[[144 110 107]
 [119 111 125]
 [133 113 153]
 [126 132 143]]
->
[[144 110]
 [119 111]
 [133 113]]

[[130 114 142]
 [125 117 154]
 [129 113 152]
 [129 124 126]]
->
[[130 114]
 [125 117]
 [129 113]]

[[142 123]
 [135 106]
 [114 126]
 [126 107]]
->
[[142 123]
 [135 106]
 [114 126]]

[[140 147 122 137 113]
 [108 138 134 118 151]
 [140 139 110 144 150]]
->
[[140 147]
 [108 138]
 [140 139]]

[[139 110 140 139]
 [112 142 142 130]
 [110 126 146 115]
 [121 140 118 118]
 [109 129 126 106]]
->
[[139 110]
 [112 142]
 [110 126]]

[[134 137 123 124 134]
 [119 122 106 129 136]
 [119 136 136 137 126]
 [120 121 109 130 136]]
->
[[134 137]
 [119 122]
 [119 136]]

[[118 115 119 143 135]
 [126 113 130 154 121]
 [123 103 133 106 147]
 [146 143 117 130 105]
 [110 121 114 110 139]]
->
[[118 115]
 [126 113]
 [123 103]]
---
[[133 118 110 138 117 123 119 105 121 135 118]
 [130 118 111 136 119 114 121 112 116 136 109]
 [128 119 103 137 123 115 121 106 113 124 112]
 [127 121 113 145 121 114 123 106 108 125 115]
 [130 121 107 138 120 120 119 106 104 134 114]
 [129 119 112 137 122 112 123 104 110 126 114]
 [123 117 114 134 121 118 124 113 114 127 117]]
->
[[128 119 103 137 123 115 121 106 113 124 112]
 [130 121 107 138 120 120 119 106 104 134 114]
 [133 118 110 138 117 123 119 105 121 135 118]
 [130 118 111 136 119 114 121 112 116 136 109]
 [129 119 112 137 122 112 123 104 110 126 114]
 [127 121 113 145 121 114 123 106 108 125 115]
 [123 117 114 134 121 118 124 113 114 127 117]]

[[132 126 145 139 120 148 142]
 [119 125 150 143 119 140 126]
 [117 126 119 103 126 121 134]
 [141 146 115 118 139 137 128]
 [121 147 114 115 139 133 119]
 [116 142 131 114 119 139 143]
 [151 134 142 116 117 132 128]
 [118 126 146 133 129 145 112]
 [131 156 136 125 120 131 122]
 [126 119 139 126 134 157 130]]
->
[[121 147 114 115 139 133 119]
 [141 146 115 118 139 137 128]
 [117 126 119 103 126 121 134]
 [116 142 131 114 119 139 143]
 [131 156 136 125 120 131 122]
 [126 119 139 126 134 157 130]
 [151 134 142 116 117 132 128]
 [132 126 145 139 120 148 142]
 [118 126 146 133 129 145 112]
 [119 125 150 143 119 140 126]]

[[135 137 137 117 111 139 146 145 118 141 139 141 131]
 [110 112 118 140 140 141 111 145 143 130 137 139 118]
 [111 116 111 127 145 134 114 118 118 114 144 109 146]
 [114 110 116 106 148 139 117 112 112 106 127 133 131]
 [143 144 117 118 141 138 118 140 140 126 143 136 125]
 [112 142 134 140 109 130 139 139 142 140 116 142 130]
 [116 112 135 116 143 113 116 134 118 128 113 110 112]]
->
[[111 116 111 127 145 134 114 118 118 114 144 109 146]
 [114 110 116 106 148 139 117 112 112 106 127 133 131]
 [143 144 117 118 141 138 118 140 140 126 143 136 125]
 [110 112 118 140 140 141 111 145 143 130 137 139 118]
 [112 142 134 140 109 130 139 139 142 140 116 142 130]
 [116 112 135 116 143 113 116 134 118 128 113 110 112]
 [135 137 137 117 111 139 146 145 118 141 139 141 131]]

[[131 136 127 137 129 127 126 123 133]
 [133 133 104 135 126 129 127 116 123]
 [124 124 135 122 132 129 130 129 125]
 [131 131 125 154 127 122 128 115 133]]
->
[[133 133 104 135 126 129 127 116 123]
 [131 131 125 154 127 122 128 115 133]
 [131 136 127 137 129 127 126 123 133]
 [124 124 135 122 132 129 130 129 125]]

[[153 117 133 115 128 130 135]
 [111 133 132 124 128 129 112]]
->
[[111 133 132 124 128 129 112]
 [153 117 133 115 128 130 135]]

[[153 131 128 129 128 133 126 143 143 137]
 [124 139 123 137 121 141 133 137 137 122]
 [122 126 127 112 125 104 104 136 136 127]
 [135 130 134 122 142 132 130 140 140 118]
 [133 117 131 134 123 144 143 139 139 127]
 [141 133 129 123 116 135 121 130 130 142]]
->
[[124 139 123 137 121 141 133 137 137 122]
 [122 126 127 112 125 104 104 136 136 127]
 [153 131 128 129 128 133 126 143 143 137]
 [141 133 129 123 116 135 121 130 130 142]
 [133 117 131 134 123 144 143 139 139 127]
 [135 130 134 122 142 132 130 140 140 118]]

[[111 144 129]
 [116 151 150]
 [114 137 123]]
->
[[114 137 123]
 [111 144 129]
 [116 151 150]]

[[136 130 126 120 123 131 127]
 [132 121 122 117 124 117 132]
 [126 128 131 121 137 127 124]
 [132 140 130 125 131 134 129]
 [156 117 127 146 129 127 130]]
->
[[132 121 122 117 124 117 132]
 [136 130 126 120 123 131 127]
 [156 117 127 146 129 127 130]
 [132 140 130 125 131 134 129]
 [126 128 131 121 137 127 124]]

[[127 132 144 131 142 130 141 119 126 135 152 150 128 139 116 125]
 [115 135 110 136 131 136 130 141 141 133 120 108 142 121 142 140]
 [128 123 141 146 123 144 120 129 113 143 111 139 140 107 141 145]]
->
[[115 135 110 136 131 136 130 141 141 133 120 108 142 121 142 140]
 [128 123 141 146 123 144 120 129 113 143 111 139 140 107 141 145]
 [127 132 144 131 142 130 141 119 126 135 152 150 128 139 116 125]]
